Here is a tiny trained network, its code and every weight. The questions are about switching its units off for an input and a class, where a switched-off unit gives its printed mean instead of its output.

import numpy as np


def w(rows, s, z=0):
    codes = np.array(rows[::2]) - 128.0
    scale = np.full(codes.shape[1], s)
    scale[-1] = z or s
    return codes * scale


def norm(h):
    return h / np.sqrt((h * h).mean(-1, keepdims=True) + 1e-5)


def f(y):
    return y / 2 * (1 + np.tanh(0.7978845608 * (y + 0.044715 * y**3)))


def log_softmax(a):
    a = a - a.max(-1, keepdims=True)
    return a - np.log(np.exp(a).sum(-1, keepdims=True))


def net(x, mask):
    res = np.array(x, float).reshape(1, 7) / 4 @ E
    u = 0
    for l in range(2):
        y = f(norm(res) @ A[l][:, :-1].T + A[l][:, -1])
        res = res + np.where(mask[u : u + 3], y, B[l][:, -1]) @ B[l][:, :-1]
        u += 3
    return log_softmax(norm(res)[-1] @ U[:, :-1].T + U[:, -1])


A, B = {}, {}
E = w([
[144,74,36,54,35,71,158,120,130,192,152],'x0',
[102,110,117,192,72,192,221,119,151,107,80],'x1',
[89,61,133,209,85,80,205,174,80,255,218],'x2',
[216,14,144,70,120,91,128,104,180,22,191],'x3',
[116,106,131,59,229,118,82,75,178,136,219],'x4',
[209,120,168,87,44,90,63,217,168,174,139],'x5',
[216,149,200,214,122,156,73,195,119,116,194],'x6',
],0.0079)
A[0] = w([
[23,113,62,115,211,132,120,2,175,96,182,205],'L0N1',
[177,73,157,201,118,137,161,86,131,76,228,62],'L0N2',
[196,25,72,46,102,80,133,92,176,68,148,6],'L0N3',
],0.0076,0.0024)
B[0] = w([
[124,168,142,110,148,193,214,255,36,134,43,255],'L0N1',
[85,91,148,79,122,108,51,147,160,71,202,193],'L0N2',
[92,201,133,158,28,41,44,11,193,97,159,223],'L0N3',
],0.0099,0.0076)
A[1] = w([
[114,180,144,63,180,120,84,152,117,108,99,91],'L1N1',
[128,106,116,140,66,79,125,180,107,254,188,254],'L1N2',
[51,129,142,139,118,146,176,150,127,136,154,184],'L1N3',
],0.011,0.003)
B[1] = w([
[181,129,214,169,87,120,70,187,89,77,218,201],'L1N1',
[77,227,143,101,172,228,233,241,39,137,43,254],'L1N2',
[135,144,111,172,2,39,175,75,185,125,139,190],'L1N3',
],0.0073,0.0091)
U = w([
[121,151,125,117,57,79,63,54,194,107,159,154],'0',
[141,61,80,122,195,126,122,96,134,174,121,1],'1',
[105,38,140,189,151,119,152,115,162,166,178,24],'2',
[164,147,184,107,144,134,85,197,109,88,182,152],'3',
[94,157,92,112,135,158,250,154,78,161,51,231],'4',
],0.015,0.0056)

Each question gives the input, the list of numbers given to net, and the class t.
The units are the neurons (one row each of A and B). Each row of codes is followed by its name. A weight is (code - 128) times the scale printed after its matrix; where a second scale follows, it is the last column's (A, B and U).
mask holds one flag per neuron, layer by layer. A switched-off neuron (its flag False) gives its mean, the last column of its row in B, instead of its output. The means were averaged over made-up inputs and are rounded, as every weight is.
A unit's drop is (log p(t) with every unit on - log p(t) with that unit switched off) / (log p(t) with every unit on - log p(t) with every unit switched off).
The circuit of an input: a set's keep is (log p(t) with only the set's units on - log p(t) with every unit switched off) / (log p(t) with every unit on - log p(t) with every unit switched off). Starting from all 6 units, units are removed one at a time, each time the one whose removal leaves the highest keep (on an exact tie, the one counted first), for as long as the keep stays at least 0.8.
circuit, biggest first: the units of the circuit, biggest drop first
unit that matters most: the unit with the biggest drop
top k neurons: the k neurons with the biggest drops, biggest first
top k neurons in layer l: the k neurons of layer l with the biggest drops, biggest first
drop when u is switched off: that unit's drop, to one decimal
input [-8,-7,-7,7,2,7,0], class 0: circuit, biggest first -> (L0N1; L1N2)
input [1,-7,-8,2,8,-1,-8], class 3: unit that matters most -> L0N1
input [0,0,-7,-5,-6,6,-3], class 3: top 3 neurons -> (L0N3; L1N1; L1N2)
input [7,-4,-6,-7,-1,-1,4], class 3: top 2 neurons in layer 0 -> (L0N3; L0N1)
input [5,-5,-4,-3,-3,8,6], class 4: top 2 neurons -> (L1N2; L0N2)
input [5,-4,4,2,-2,6,6], class 4: top 2 neurons in layer 1 -> (L1N2; L1N1)
input [5,-8,1,6,6,5,4], class 0: top 2 neurons -> (L0N3; L0N1)
input [6,-3,-2,-6,4,5,8], class 4: top 2 neurons -> (L1N2; L0N2)
input [7,-3,6,4,8,-6,2], class 4: top 2 neurons -> (L0N1; L1N2)
input [8,-2,-8,-1,-8,1,-7], class 0: top 2 neurons -> (L1N2; L0N1)
input [4,-4,-4,-7,-3,-4,4], class 3: top 2 neurons in layer 0 -> (L0N3; L0N1)
input [7,-4,3,-3,4,7,1], class 4: drop when L1N2 is switched off -> 1.0
input [8,-5,-6,8,-5,-6,-6], class 0: drop when L0N3 is switched off -> 2.7
input [-8,-5,7,-7,1,4,4], class 4: circuit, biggest first -> (L1N2)
input [6,-1,-8,5,2,-4,6], class 0: drop when L0N3 is switched off -> 1.2
input [5,1,-6,4,-3,-7,6], class 0: drop when L0N3 is switched off -> 0.2
